(in the rows, 128 means zero)
Each row has a class, written after it.
[118 150 132 132 171 119 166 122  96 107  92 106  95 165 109 132 131 150
 160 128 105 115 141 114 114 120 138 101 149 191 104 143 140 210 122 103
 115 127 126 115 134 130 139 142 108 124 138]  K_47
[133 202 136 130  82 120 141 158 145 130 133 145 138 127 160 106 102 121
 156 134 131 145  72 141 148 163  91 135 146 122 135 123 143 140 124 121
 138 104 153 102 121  90 162 111 143 109 138]  K_494
[126  91 148 126 147 133 122 119 151 133 126 141 141 177 186 128 119 147
 151 131 100  63  78  90 103 173  73 149 140 166  71 139  94 134 132 111
 107 137 188 118 140  74 134 146 116 105 131]  K_494
[147  92 114 146 128 122 115 147 111  98 103 131 140 129 145 134 115 148
 133 152 123 122 165 134 139 122 122 147 135 133 128 123 139 121 118 113
 122 113 127 104 131 152  99 133 129 130 131]  K_47
[126 111 137 135 127 146  81 115 117 105 122 137 175 111 107 114 160  98
 157 138 128  74 109 149  79  55 110 107 123 154 133 141  94  92 117 153
  94 188 130 113 153 162  98 192  66 118 118]  K_47
[144 111  68  91 148 140 127 110 113 130 122  98 194 122 109 141 183 113
  25 113 118  94 113  97 148 145 124 142 136 116 124 194  91  80 202 109
 100 151 157  41 141 110 141 131 102  95  92]  K_455
[108  79 129 141 111 115 111 157 132 107 144 135  93 150 101 125 122 154
 130 134  89 121 112  98 146 115 133 156 140  94 136 173 116 140 137 113
 134 131 133 153 157 143 110 135 127 135 142]  K_386
[118  78 118 134 144 100 157 130 118 133 151 139  97 161 133 118 111 106
 127 112 139  89 161 110 134 136 154 157 101 110 167 130 107 160 112  84
 115 126 154  99 129 181 127 115 156 158 138]  K_455
[156  97 126 122 126 147 120 149  90 156 144 134 113 140 101 152 104  82
 100 103 120 100 131  84  71 103 155 150 116 209 101  64  44 167 159 152
 101 163 109 107 106 157 124 134  81  77 155]  K_497
[119 123 140 132 145 148 106 141 123 106 143 134 145 189 164 119 160 115
 124 153 133  91 124 136 149 136 125 112 135 186 108 111 114 139 155 117
 153 143 152 125  94  99  74 140 143 152 122]  K_781
[137 163 111 181 114 119 162 125 120 117 104 139 110 150 138  92 114 131
 117 112 114 138 124 114 122 127  88  88 159  96 175 159 174 118 125 150
 107 167 130  96 131 143 146 137 127  97 121]  K_341
[140 109 141 162 129 123 111 153 106 132 112 130 144 122 109 151 124 115
 104 155 112 127 158 131 147 109 112 136 114 139 130 145 118  97 123 129
 110 153 141 115 127 163  96 147 127 133 124]  K_689
[128 151 126 107 114 114 141 126 116 128 106 124 143 115 124 123 134 131
 133 100 135 130 155 105 125 108  87 145 133 182 132 135  93 140 113 135
 102 114 125  80  99 115 106 136 110 118 111]  K_830
[ 96  73 110 131 115 115 161 125 135 119 157 138 126 161 125  91 148 160
 100 142 104  97 114 137 128 143 120  99 126  99 120  83 115 143 182 113
 140 176 146 153 137 137 106 138 146 118 117]  K_455
[146 126 169 139 133 159 149 216 127  95 130 110 140  67  72 163 141  86
  93 162 124 215 106  97 106 137 157 106 107 119 152  87 104 168  95 173
 139  97  67 146 181 134  99 181 107 146 132]  K_689
[103 133  83 100  91 153  67 124 141 131 133 104  79 110 115 115  71 149
 179 139 139 180  44  57 138 116 140  96 137  70 157  88 161 122 115 157
 100 127 141 138 174 108 148 157  95  75 118]  K_421
[121 124 138 177 101 139  95 136 100 121 121 132 140 115 108 110 128 166
 141 108  83 151 155 132  94  90 121 116 158 117 122 128 135 130  80 130
 160 153 160 146 119 142 107 113 106 166 133]  K_830
[120 212 122 117 127 141 121 122 113  80  60 103 119 120 125 135 110 111
 120 148 114 106 170 111 157  85  70 111 162 148  95 141 123 116  90 101
 108 146 213 125  84  95  62 122 163 127  56]  K_421
[162 220 122 147 115 123 178 153 112 114 130 156  83  79 138 120 116 157
  94 144  81 152 189 151 182 132 119 176 120 173 136 116 146 128 145 135
 165 119 181 144 130 115 116 124 140 149 132]  K_421
[ 87 105 115 103 110 161 156 133 150 118 131 147 118 157  72  95  88 127
 166 154 132 182 107 109 165 114 124  71 116 125 134 109 141 185 146 203
 191 128 244 149 152 156 183 150 117 108 114]  K_659
[125 100 129 137  97  86 140 123  84 118 130 126 114 100 139 130 129 140
 108 111 120 132 132 148 121 132  99 140 152 144 155 112 104 136 133  37
  88 131 170  98 116 150 160 117 114 123 123]  K_455
[146 107 138 129 153 139 151 114  99 161 125 145 133 129 110 110 132 148
 143 131 111 129 141 177 123 106 133 106 142 103 146 131 136 140 123 111
 141 168 153 144 129 148 100 122 153 129 125]  K_47
[126 100 155 129  89 118 135 168 119 137 113  94  88 139 112 153 124 111
 133 149 146 147 159 118 174 136 122 137 127 159 152 137  81 107 195 165
 116 170 148 128 153 129 115 178 150 105 136]  K_781
[141 102 123 141 120 112 146 144 129 133 132 117 113  88 123  86 135 174
  99 115 102 161 125 108 114 157 111 124 168 149 149 130 111 158 128 106
 138 126 168 149 150 144 142 117 144 142 117]  K_341
[159 108 126  57 157 103 186  84 110 179 135 131 125 152 113 146 122 128
 105 106 127 121 165 191 147 101 174 170  97 200 115 131  66 172 158  58
 141 123 154 114 121 155 201 119 144 147 137]  K_455
[141  67 152 131 152 189 138 142 122 163 161 169 112 169 118 142  93 107
 128 144 115 186  87  93  95 175 132 144 152 104 131 100 118 219  97  76
 192 116 178 136 149 174 201 168 131  78 141]  K_341
[136 140 118  59 163 160 120 110 120 147 163 148 166 187 117 180 153  38
  71 125 154 115  91 129 132 134 159 109  77 120 109 167  94  85 174 106
 132 125 157  96 119 112 132 144 106 147 105]  K_386
[123 179 145 107  80 138 181 144  95 118 137 186  98 174 183 120 112 162
 201 138 120 123 155 159 108 168 100 196 152 181 137  54 108  98 126  78
 111 115 195 102 116 108 189 153 128 124 131]  K_830
[102 126 116 144 126 120  66  88  88 111  63 145 124 157 153 139  75 108
 136 154 142 128 183 171 172  93 110 134 112 144 135 142 213 128 141 141
 160 142 186  79 123 154 168 184 137 124 155]  K_455
[111 171 135 136  97 121 121  89 105 130 126 145 143 165 132 126 158 136
  99 116 132 132 144 172 122 142 137 124 126 130  92 133 110 124 149 109
 139 148 161 164 159 138 114 140 142 129 127]  K_386
[102 118 124 104 104 112 122 157  97 154 132 142  93 140 101 107 152 121
 117 125 138 137 117 118  86 180 124 145 134  89 163 172 137 114 169 103
  84 128 155 128 158 146 111 110 144 121 153]  K_386
[100 109 120 147 104  91 111 119 101 112 117 128 121 162 119 115 140 163
 128 112 118 179  87 126 115 121 117  91 141 104 170 121 158 140  76 147
 101 156  83 122 160 171 101 174 108 128 128]  K_830
[133  44 132 105 135 164 124 139 127  75 128 160 154 172  94 199 137  82
 172 149 128 128 158 120 143 116 119 112 125 148 123 121  70 113 153 153
 147 114 194  93  91  85 137 115 114 144  70]  K_830
[117  37 130 139 119 163 101 150 133 128 124 109 155 113 103 158 140 114
 132 144 122 110 106 109  70 147 120 162 130  76 122 106  75  62 143 159
 112 162  97  96 142 131  72 151 109 122 108]  K_494
[ 96 109 150 140 116 138 108 116  90 157 121  84 117 136  93 135 113 157
 153 110 131 162 134 135  98 103 144 166 163  90 120 115 117 122 122 128
 129 171 151 127 136 157 114 107 134 132 125]  K_781
[158  87  97 156 138 121 125 140 146 107 124 102 135 143  97 113 104  96
 134 109 114 186  68 106 157  86  97  47 144  79 144 130 156 139 108 188
 121 118 106 125 161 133 126 102  81 139 136]  K_494
[ 87 145 138 155  66 114 137 167  99 127 161 117 126 124 110  93 143 167
 160 101 125 145  97 101 111 125 132 128 150 117 166 106 104 132 109 148
 132 172 113 110 131 143  90 145 117 156 119]  K_830
[140 161 138 128 117 131 145 134 103 115 121 123 149 154 127 128 145 163
 112 118 140 119 195 160  78 136 174 123 122 128 124 120 115 105 111  82
  90 113 106 126 132 160 117  94 141 143 147]  K_497
[132 127 137 154 128 113  98 177  96 154 129 148 127 109 126 133 121 104
 112 150  88 108 100 116 132  79  67 169 140 130 125 136 119  93 133 125
 112 146 119 124 118 137  67 168  98 108 135]  K_47
[112 119 116 148  69 127  86 117 155 151  94 140 129 152 181  82 118 125
 156 147 116 133  82 172  81 142 106 130 139 141  91 158 149 139 156  15
 137 117 168 145 118 120 227 129 126  94 163]  K_455
[ 70 149 153  82 144 156  95 129 124 131  83 139 128 158 119 130 118 102
 168 176 163  48 189 121 109 134 105 162  81 169 105 178 164 104 162 178
 124 131 171  99 137 116  88 193 155 111 151]  K_386
[112 148 120  31 128 135 115 125 144 120 119 131  93 125 144 131 118 160
  92 161 146  92 116 138 189 148 133 191 146 118 140 142 140 104 180  79
 134 113 177 141 135 107 154 173 178 111 124]  K_659
[147 180 130 111 118 131 121  95 150  91  85  96 150 117  88 113 167  92
 102  97 127 147 128 138 145 114 103  59 136 160 131 115 119 170 114 170
 126 109 122 167 151 101 155 162 122 116 137]  K_497
[178 138 122 134  67 168 101 168 136 108 126 125 196 196 109 155 100  98
 152 141  81 141  58  83 199 123 175  72  97 141 126 130  93 200 107 143
 184 147 113 130 118 113  76 157 175 154 125]  K_497
[107 123 137 146 115 109 161 150 103 172 123  91 106 133 119 104 135 143
 128 125 119 124 112 117 101 139 104 113 132 123 133 139 132 106 150  96
 108 171 135 125 142 161 128 170 102 121 152]  K_47
[157  88 117 163 175 122 156 135  99 143 125 129 129 143 108 121 132 117
  91 121 133 152 210 124 165 120 130 102 130 183 123 105 105 172 108 142
 128 112 131 114 114 169 111 113 118 148 138]  K_689
[134  90 128 169 185 137 102 119 144 142 126  89 139 119 133 149 126 118
 109 147 139 121 168 109 117 108 114 113  86 155  96 111 139  79  59 137
  92  95  99 133 144 177 118 158  78 130 135]  K_689
[136 122 152  74 175 126 176 142 131 145 139 169 160 164 133 133 133 117
  73 152 146 117 136 152 125 101 132 143  56 118 158 156 127  87 126 144
 153 131 142 105 107 118  82 140 140 139 121]  K_421
[157 123 128 139 107 132 138 134 121 171 122 105 141  98 112 119 132 149
 138 108 136 196 139 153 120 143 110 106 139 147 133 126  82 124 114 158
 125 136 113 109 124 144 112 114 126 106 110]  K_494
[113 139 134 141 126 116 124 130 117 152 138 159 128 102 132 102 117 125
 111 120 117 146 121 127 106 140  77 136 173  91 154 132 138 126  73 116
 108 124 135 111 124 152 130 142 135 132 107]  K_341
[148  66 125 154 132 118 137 158 150 145 128 133  98  40 135  88 123  73
 118 110 145 182 138 137 124  97 104 128 117 113 183 132 115 154 144 111
 135  76 101 133 115 120 129 108 117 143 144]  K_455
[160 153 145 114 101 119 156 109  93 140 135 198 168 121 124 126 155 163
  93 119  87 107 116 211  92 117 161 154 156 115 160  66  52 131 108  58
 117 125  85 139 125 107  99 114 137 117 147]  K_494
[119 119 123 113 100 128 152 109 137 130 112 129 130  94 116  95 114 102
 102 123 114  83 137 147  89 133 133 127 126 142 149  69  94 119 124  91
 115 150 181 130 104 153 155 126 146 123 134]  K_497
[107 147 125 178  60 116 149 154 120 130  72 117 153 128 135  94 136 136
 111 129 123 169 138 142 105 158 122 116 151 132 121 110  98 121 140 159
 171 152 153 119 129 119 156 164 131 108 129]  K_47
[158 113 114 162 145  86 174 143 125 128 123 146  50 170 126 123 171  77
 104  95  75 184 124 106 162 161  93 104 155 173 159 110  55 203 120 101
  87  92 110 168 107 114  78 113 139 155 108]  K_781
[122 115 134 134  99 134  86 169 142 106 110 141 131 142 122 138  63 126
 207 163 136 138 105 127 138  91 142 143 133  81 128 112 175 138 114 202
 163 109 107 126 142  99 156 128 134 111 156]  K_47
[140 183 117 157  86 118 176 135 134 101 137 143 122 134 137 141 124  90
 104 120 130 138 120 107 200 149 132 129  92 102 171 131 135 123 123 148
 119 104 126 129 186 149 122 189 113 157 142]  K_659
[146 174 142 146 118 134 147 133 105 172 136 134 167 130 158 109 151 108
 154 113 138  90 128 140 105 138 118 133 137 159 103 148  96 110 134 117
 105 144 143 108 137 104 117 134 114 139 135]  K_47
[133  80 134 109 118 138 129 115 124 136  91 121 144 143  86 134 155 129
 149 157 117 164  78 168 178  92 122  81 129 146 154 133 115 148  94 218
 113 165  29 165 189 146  54 252 136 126 112]  K_659
[113 118 156 160  77 130 165 111 130 107  75  93  93 114 151 134 101 149
 201 138 150 183 148 194 149 143 130 107 116 138 166 105 189 124 197 175
 154 161 106 112 114  82 149 148 153 146 145]  K_781
[113 107 136 106 118 165 117 133 104 127 119  98 116  73  93 165  68 147
 142 145 140 164 146 100 147 107 162 131 130 115 142 111 143 155 108 107
 167 113 160  94 115 115 149 136 108 121 133]  K_421
[112 124 136 130 139 112 137 113  95 129 101 116 127  69  90 113 107 128
 120 131 135 146 120 172  86 106 151  97 152  90 159 109 174 148 103 146
 132 159 161 127 152 157 143 106 136 122 134]  K_47
[148 138 134 110 100 122 135 129  90 111  92  74 131 139 124 152 167 128
 108 109 121 128 173 128 118 201 116 126 136 116 152 142 150 106 133  95
  65 150 109  94 146 136  79 150 145 200 152]  K_781
[116 131 115 169  62 141 148  95 131 186  96 149 148  98  45  91  76  77
 157 117  64  91  71 138   6 135 154 119 104  76 178  74 168 171  67 115
 166 171 162 129  96 187 181  77 152 122 171]  K_341
[104 118 116 108 106 115 131 147 129 127 144 142 144 149  96 111 130 126
 122 123 141 155 110 112 110 117 150 124 111  87 151  99  96 119 102 161
 141 116 147 135 130 120 101  99 127 162 109]  K_421
[148  58 138 140 138  98 122 170 101 136 127 130 121 121 104 156 135 131
 108 142 134 147 126 142 169  87 135 142 145 106 180 148  94  92 152 141
 134 126 108 125 135 125 116 137 125 103 132]  K_47
[112 120 174 142  94 129 137 115 107 111 133 139 156 113 125 128 118 155
 159 130 139 147 135 208 111 112 169 129 115 120 172  83 135 130  89 106
 160 134 119 131 122 157 144 143 149 169 146]  K_497
[128 139 111 100 122 112 150 114 101 123 133 132  88 173 161 137  99 201
 165 138 104 129  91 116 167 127 133 137 135 173 137 132 145 138 153  94
  92 168 140 103 148 132 118 161 139 107 107]  K_830
[163 146 120 119  95 153 122  85 138  89 139 164 174 137 102 123 137 151
 131  84 107 165 160 130 136 115 129  60 120  85 138 119 119 160 139 158
 105 120 131 142 176 120 152 133  82 121 146]  K_497
[ 89 117 129 111 127  94  86 157 112 143 113 101 122 100 107 120 140 168
 123 138 127 150  90 103 109 130 120 194 132 122 140 157 121 135 134 121
 119 123 110 115 150 160  84 159 136 117 120]  K_47
[122 160 111 143 115 136 131 100 103 126 111 151 149 155 108 157 113  74
 143 144 105  87  94 154 154 131 165 150 106 136 154  99 122 115 143 116
 152 140 165  87 141 137 134 153 132 157 142]  K_494
[122 137 152 161 162 123 136 129  84 122 121 141 137 157 135 125 161 107
  88 125 123 145 140 173 147  85  86 109 151 122 137 172 138 141 118  77
 145 140 133 110 100 139 112 150 124 128 116]  K_455
[164 136 134 121 117 174 121 141 138 118 119 130 182  87 119 113 129 121
 102 133 129 140 157 170 119  94 155 136 148 118 114 122 118 115 138 115
 153  99 123 136 139 113 158 110 123 127 155]  K_497
[184 132 116  58 144 145 112 139 118 133 143 155 133 147 119 143 121 122
 151 150 100 111 101 120 158  91 112  66  87 218 163 136 120 123 125 157
 101 163 156 110 101 117  80 157 127 115 100]  K_830
[125 138 116 147  79 118 125 156 124 131 109 118 121 109 105 107 142  98
 144 146 134 154 146 141 143 153  59 108 147 104 158 117 145 108 117 133
 107 127 130 117 129 166 132 167 121  96 134]  K_47
[129 171 110 134  97 161 125 133 115 114 140 110  92 160 126 129 115 145
 198 120 120 120 113 111 152 136 150 126 177 140 113 111 137 140 143 149
 141 171 154 124 134  97 160 123 143 129 112]  K_830
[113 162 138 146  68 115 136 153 167  88  63  57 154 103 108 125 144  81
  87 143 121 140 129 138  93 169  94 108  99 110 105 135 195 154 143 124
 142 128  67 125 103 129  84 124 152 162 162]  K_781
[120 108 127 124 126 136 119 135 108 183 170 150 138  95  89 157 105 110
 193 129  95 137  29 112 132  76 176 131 129 112 173 108  79 114 113 104
  77  77  94 129 149  92 127 107  92 132 125]  K_497
[ 75 121 168 119 148 134  72 172 123 112 119 120 102  86 110 130 147  84
  86 148 165 197 158 168  95 140 144 189 147 152 114 208 139 177 151  57
 170  92 127 108 119 199 182 164 123 165 151]  K_497
[157 153 103 104 180 172  93 144 135 111 125 141 124 137 121 109 126 112
 129 160 120 125 148 137 151 103  94 118 177 141  82 163 135 134 138 152
 112 134 156 120 156 141  99 126 127 102 108]  K_494
[169 159 125 130  80 143 140  99 115 113 125 146 162  83 117 132 157 106
 114 114 147 152 160 169 125 130 106  89 127 119 145 143 144 152 156  86
  95 146 108 114 150 153  99 129 119 103 133]  K_830
[154 146 138 190 134 155 109 127 112 118 136 151 154 140 168 138 121 142
 123 139 125 105 183 157 163 116 128  95 133 129 117 141 123  83 127 143
 149 158 153 109 122 122  75 132 129 136 120]  K_494
[144 142  97  81 130 128 102 128  92 129 171 123 122  86 119 113 147 113
 109  92 143 150  67  74 153 111 103 150 141 158 160  80  99 168 133  82
  99  92 118 108 118 108  68 125  78 153 121]  K_421
[148 143 128 130  98 127 137 127  97 121  99  85 108 140  90 109 143 160
 116  99 111 144 175 132 130 119 107 101 153 130 130 142 135 139 109 133
 133 190 145 142 120 146 104 131 131 155 138]  K_421
[148 118 124 132 141 170  94  85 182 117 134 149 187 139  89 151 152  35
  91 116 132 162  92 143 109  87 154 112  53  96 134 115  89 139 114 117
 180  78 131 166 130 162 146 135 108 117 122]  K_497
[134 130 125 166 121 141 181 139 105 150 118 160 112 145 134 132  89 187
 143 155 121 169 199 162 190 154 139 122 127 136 151  78 130 104 180 177
 196 109 203 115 122  98 146 103 157  85 136]  K_494
[121  51 133 120 145 122  85 164 112  91 140 199  97 134 137 150 118 152
  73 156 123 176 157 149 110 113 128 237  85 149 148 114 116 115 172 169
 183 108 122 113 107 168  91 149 119 101 129]  K_386
[112 113 146 150 149 123  83 134  95 157 104 130 114 102  86 126 131 114
 127 134 132 157 133 168 103  93  94 146 152 158 138 141 130 125 136 147
 155 125 166 120 114 150 138 111 107  95 146]  K_494
[105 121 131 136  80 143 118 140 143 151 109  83 112 125 108 111 132 117
 145 129 130 138 132 104 102 154 138 121 125 116 121 140 107 131 171 136
 111 173 131 135 151 140 101 148 141 127 139]  K_781
[117 106 140 135 118 101 143 154 114 145 146 119 115 118 142 142 160 129
 121 127 161 129  91 138 110 156 117 183 122 157 146 151 105  86 140  90
  96  90 140 124 126 144 128 101 120 131 118]  K_659
